Here is a tiny trained network, its code and every weight. The questions are about switching its units off for an input and a class, where a switched-off unit gives its printed mean instead of its output.

import numpy as np


def w(rows, s, z=0):
    codes = np.array(rows[::2]) - 128.0
    scale = np.full(codes.shape[1], s)
    scale[-1] = z or s
    return codes * scale


def f(y):
    return np.maximum(y, 0)


def log_softmax(a):
    a = a - a.max(-1, keepdims=True)
    return a - np.log(np.exp(a).sum(-1, keepdims=True))


def net(x, mask):
    res = np.array(x, float).reshape(1, 6) / 4 @ E
    y = f(res @ A[0][:, :-1].T + A[0][:, -1])
    res = res + np.where(mask, y, B[0][:, -1]) @ B[0][:, :-1]
    return log_softmax(res[-1] @ U[:, :-1].T + U[:, -1])


A, B = {}, {}
E = w([
[37,170,151,55,56,145,137,190],'x0',
[144,164,55,31,193,132,157,60],'x1',
[117,55,182,112,178,53,90,164],'x2',
[65,162,53,87,62,52,191,132],'x3',
[152,175,207,110,127,59,199,174],'x4',
[161,75,99,9,143,157,140,228],'x5',
],0.011)
A[0] = w([
[99,148,43,143,94,120,162,116,2],'n1',
[138,164,134,164,99,115,188,111,70],'n2',
[82,171,73,57,46,109,190,131,163],'n3',
[141,94,191,91,170,181,42,154,107],'n4',
[179,176,124,39,143,109,222,107,64],'n5',
[201,138,26,59,147,105,189,140,117],'n6',
[91,202,145,185,74,167,78,107,132],'n7',
[8,177,122,67,76,98,168,144,56],'n8',
[181,134,176,117,163,44,160,139,90],'n9',
[120,66,133,124,167,98,163,201,55],'n10',
[138,87,221,130,112,64,128,202,148],'n11',
[83,102,72,198,74,116,73,139,66],'n12',
[90,183,161,127,63,169,172,195,51],'n13',
],0.012,0.0061)
B[0] = w([
[139,86,142,129,136,116,54,84,175],'n1',
[138,68,170,146,215,152,79,49,160],'n2',
[115,119,87,51,180,126,63,105,249],'n3',
[180,53,134,65,103,153,81,63,207],'n4',
[94,124,53,116,181,199,182,172,212],'n5',
[226,73,96,143,154,231,110,138,226],'n6',
[169,145,147,165,207,125,135,30,195],'n7',
[47,169,109,45,210,91,135,150,226],'n8',
[96,152,198,166,208,53,109,14,191],'n9',
[88,186,159,157,49,112,50,64,177],'n10',
[67,143,222,160,1,104,84,61,223],'n11',
[50,218,80,129,92,159,180,188,174],'n12',
[193,123,36,140,122,214,218,202,192],'n13',
],0.0086,0.018)
U = w([
[119,132,70,100,177,136,181,160,182],'0',
[100,127,156,136,38,115,136,155,83],'1',
[69,152,153,89,139,62,110,103,55],'2',
[172,104,132,145,150,5,192,130,2],'3',
[140,76,165,79,149,74,156,154,12],'4',
[148,62,131,120,138,139,82,113,170],'5',
[117,158,175,231,131,114,128,91,252],'6',
],0.015,0.0056)

Each question gives the input, the list of numbers given to net, and the class t.
The units are the neurons (one row each of A and B). Each row of codes is followed by its name. A weight is (code - 128) times the scale printed after its matrix; where a second scale follows, it is the last column's (A, B and U).
mask holds one flag per neuron, in row order. A switched-off neuron (its flag False) gives its mean, the last column of its row in B, instead of its output. The means were averaged over made-up inputs and are rounded, as every weight is.
A unit's drop is (log p(t) with every unit on - log p(t) with that unit switched off) / (log p(t) with every unit on - log p(t) with every unit switched off).
The circuit of an input: a set's keep is (log p(t) with only the set's units on - log p(t) with every unit switched off) / (log p(t) with every unit on - log p(t) with every unit switched off). Starting from the 12 units with the biggest drops (on a tie, the unit counted first), units are removed one at a time, each time the one whose removal leaves the highest keep (on an exact tie, the one counted first), for as long as the keep stays at least 0.8.
circuit, biggest first: the units of the circuit, biggest drop first
unit that matters most: the unit with the biggest drop
top k neurons: the k neurons with the biggest drops, biggest first
drop of u: that unit's drop, to one decimal
input [-3,-6,-6,5,3,1], class 0: unit that matters most -> n13
input [4,2,0,1,-6,-5], class 2: top 2 neurons -> (n13 n6)
input [-8,6,-5,-7,7,-2], class 6: top 3 neurons -> (n9 n3 n8)
input [3,8,5,5,5,-6], class 0: top 4 neurons -> (n5 n11 n10 n6)
input [-1,-8,0,-6,3,5], class 1: circuit, biggest first -> (n11 n7)
input [5,0,-3,3,-2,-4], class 0: top 3 neurons -> (n13 n11 n9)
input [7,-8,0,4,8,-8], class 2: top 2 neurons -> (n8 n11)
input [7,-5,0,-7,-1,3], class 1: circuit, biggest first -> (n11 n3)
input [-5,6,-4,4,-5,5], class 5: top 4 neurons -> (n6 n1 n8 n13)
input [-8,0,-2,8,1,1], class 5: top 2 neurons -> (n8 n1)
input [-3,8,-4,-5,6,-5], class 0: top 4 neurons -> (n11 n5 n10 n7)
input [-4,7,2,5,-2,-5], class 5: top 3 neurons -> (n8 n1 n13)
input [6,-6,-2,-5,-8,-1], class 6: top 3 neurons -> (n7 n12 n3)
input [-2,7,-4,5,-5,-7], class 5: circuit, biggest first -> (n1)
input [2,1,-2,8,5,-6], class 0: top 2 neurons -> (n13 n11)
input [8,-4,2,-3,6,7], class 1: top 2 neurons -> (n13 n11)
input [-4,-1,-6,-7,1,-1], class 6: drop of n1 -> 0.1
input [-6,0,2,6,-2,-4], class 6: drop of n4 -> 0.1
input [-6,-6,7,-8,4,6], class 6: drop of n11 -> 0.4
input [4,-5,-2,-1,8,7], class 1: circuit, biggest first -> (n11)
